Below are the code and all the weights of a small trained network. Each question names an input and a target symbol and asks about switching units off, where a switched-off unit gives its printed mean instead of its output.

import numpy as np


def w(rows, s, z=0):
    codes = np.array(rows[::2]) - 128.0
    scale = np.full(codes.shape[1], s)
    scale[-1] = z or s
    return codes * scale


def norm(h):
    return h / np.sqrt((h * h).mean(-1, keepdims=True) + 1e-5)


def f(y):
    return y / 2 * (1 + np.tanh(0.7978845608 * (y + 0.044715 * y**3)))


def softmax(a):
    e = np.exp(a - a.max(-1, keepdims=True))
    return e / e.sum(-1, keepdims=True)


def log_softmax(a):
    a = a - a.max(-1, keepdims=True)
    return a - np.log(np.exp(a).sum(-1, keepdims=True))


def net(x, mask):
    ids = ['ΓΔΛβζσ'.index(c) for c in x.split()]
    T = len(ids)
    res = E[ids] + P[:T]
    r = norm(res)
    for j in range(2):
        rows = slice(2 * j, 2 * j + 2)
        q, k, v = (r @ M[0][rows].T for M in (Q, K, V))
        z = softmax(np.where(np.tri(T) > 0, q @ k.T / 2**0.5, -1e9)) @ v
        o = O[0][rows]
        res = res + np.where(mask[j], z, o[:, -1]) @ o[:, :-1]
    y = f(norm(res) @ A[0][:, :-1].T + A[0][:, -1])
    res = res + np.where(mask[2:18], y, B[0][:, -1]) @ B[0][:, :-1]
    return log_softmax(norm(res)[-1] @ U[:, :-1].T + U[:, -1])


Q, K, V, O, A, B = {}, {}, {}, {}, {}, {}
E = w([
[118,197,251,89,179,130],'Γ',
[119,223,139,71,111,104],'Δ',
[175,160,63,157,127,112],'Λ',
[113,77,56,200,171,83],'β',
[121,164,142,85,147,56],'ζ',
[54,62,139,79,192,137],'σ',
],0.019)
P = w([
[171,189,169,116,181,121],'0',
[143,143,164,81,105,169],'1',
[53,194,153,232,61,86],'2',
[115,87,119,168,250,222],'3',
[159,173,158,63,104,175],'4',
[111,145,78,202,29,87],'5',
],0.013)
Q[0] = w([
[120,143,34,188,212,120],'head 1',
[83,72,220,95,237,121],'head 1',
[131,167,152,8,160,211],'head 2',
[181,169,76,148,98,73],'head 2',
],0.012)
K[0] = w([
[120,54,38,131,145,115],'head 1',
[134,60,161,126,130,120],'head 1',
[124,182,160,3,103,153],'head 2',
[193,172,61,171,151,55],'head 2',
],0.015)
V[0] = w([
[90,140,66,210,75,84],'head 1',
[50,213,98,198,77,110],'head 1',
[85,52,50,141,165,57],'head 2',
[254,144,163,100,106,26],'head 2',
],0.0065)
O[0] = w([
[23,189,254,140,180,4,4],'head 1',
[152,207,126,210,209,8,89],'head 1',
[17,179,110,44,101,101,126],'head 2',
[97,9,189,94,172,69,56],'head 2',
],0.008,0.0036)
A[0] = w([
[178,112,33,186,117,48,146],'neuron 1',
[163,68,105,216,5,67,237],'neuron 2',
[104,82,173,151,152,174,103],'neuron 3',
[74,144,60,226,175,91,1],'neuron 4',
[181,67,41,101,128,25,132],'neuron 5',
[119,176,97,127,202,132,114],'neuron 6',
[152,154,73,234,140,157,125],'neuron 7',
[167,121,105,187,167,102,147],'neuron 8',
[122,147,86,156,22,103,123],'neuron 9',
[70,74,73,243,179,91,207],'neuron 10',
[212,148,92,86,57,68,108],'neuron 11',
[124,90,120,13,149,85,119],'neuron 12',
[34,84,90,161,13,110,71],'neuron 13',
[107,175,103,170,124,58,46],'neuron 14',
[188,168,211,212,110,188,115],'neuron 15',
[75,152,88,113,92,181,92],'neuron 16',
],0.013,0.0077)
B[0] = w([
[45,108,120,107,80,110,170],'neuron 1',
[10,152,81,149,54,43,170],'neuron 2',
[128,147,133,179,110,41,165],'neuron 3',
[155,134,103,50,148,211,189],'neuron 4',
[77,111,176,247,140,116,159],'neuron 5',
[82,127,115,87,149,153,171],'neuron 6',
[135,26,127,126,117,168,154],'neuron 7',
[148,82,55,115,102,186,161],'neuron 8',
[112,103,134,191,69,8,163],'neuron 9',
[140,106,177,43,106,43,255],'neuron 10',
[140,142,64,185,198,63,152],'neuron 11',
[112,146,160,179,136,222,181],'neuron 12',
[142,59,84,170,130,61,186],'neuron 13',
[121,214,153,50,129,101,195],'neuron 14',
[82,86,89,94,70,68,223],'neuron 15',
[95,102,101,160,127,165,209],'neuron 16',
],0.012,0.0069)
U = w([
[223,65,200,75,40,101,26],'Γ',
[210,159,51,112,150,81,46],'Δ',
[21,93,75,162,13,92,59],'Λ',
[17,254,229,65,126,86,140],'β',
[124,161,216,184,165,124,251],'ζ',
[87,180,63,79,50,239,109],'σ',
],0.0074,0.0015)

Each question gives the input, a string of symbols that net reads in full, and the target symbol t.
The units are the heads (2 rows each of Q, K, V and O) and the neurons (one row each of A and B). Each row of codes is followed by its name. A weight is (code - 128) times the scale printed after its matrix; where a second scale follows, it is the last column's (O, A, B and U).
mask holds one flag per unit, heads first, then neurons. A switched-off unit (its flag False) gives its mean, the last column of its rows in O or B, instead of its output. The means were averaged over made-up inputs and are rounded, as every weight is.
A unit's drop is (log p(t) with every unit on - log p(t) with that unit switched off) / (log p(t) with every unit on - log p(t) with every unit switched off).
The circuit of an input: a set's keep is (log p(t) with only the set's units on - log p(t) with every unit switched off) / (log p(t) with every unit on - log p(t) with every unit switched off). Starting from the 12 units with the biggest drops (on a tie, the unit counted first), units are removed one at a time, each time the one whose removal leaves the highest keep (on an exact tie, the one counted first), for as long as the keep stays at least 0.8.
units of the circuit, in order: the units of the circuit, biggest drop first
k most important neurons: the k neurons with the biggest drops, biggest first
heads that matter: for each layer, one digit per head in row order, 1 if its drop is at least 0.15 and else 0, layers parted by /
drop when u is switched off: that unit's drop, to one decimal
input Γ Γ σ ζ, target Γ: 2 most important neurons -> (neuron 10; neuron 8)
input σ σ ζ σ, target σ: heads that matter -> 11
input σ σ Γ Γ, target σ: units of the circuit, in order -> (head 1)
input Γ Δ Γ, target Λ: units of the circuit, in order -> (neuron 15; head 2)
input Λ ζ σ, target β: heads that matter -> 10
input σ Δ Γ β Γ, target Γ: heads that matter -> 01
input σ σ σ β, target σ: heads that matter -> 01
input Γ σ Γ, target Λ: heads that matter -> 11
input Γ ζ Δ Δ, target ζ: heads that matter -> 01
input σ Λ β, target β: units of the circuit, in order -> (head 1; neuron 14)
input ζ Γ ζ Δ, target Γ: drop when neuron 7 is switched off -> 0.1
input σ ζ σ Δ Γ, target Γ: drop when head 1 is switched off -> 0.2
input σ Γ β ζ Γ Δ, target β: drop when head 1 is switched off -> 1.3
input σ β Γ ζ, target β: units of the circuit, in order -> (head 1)
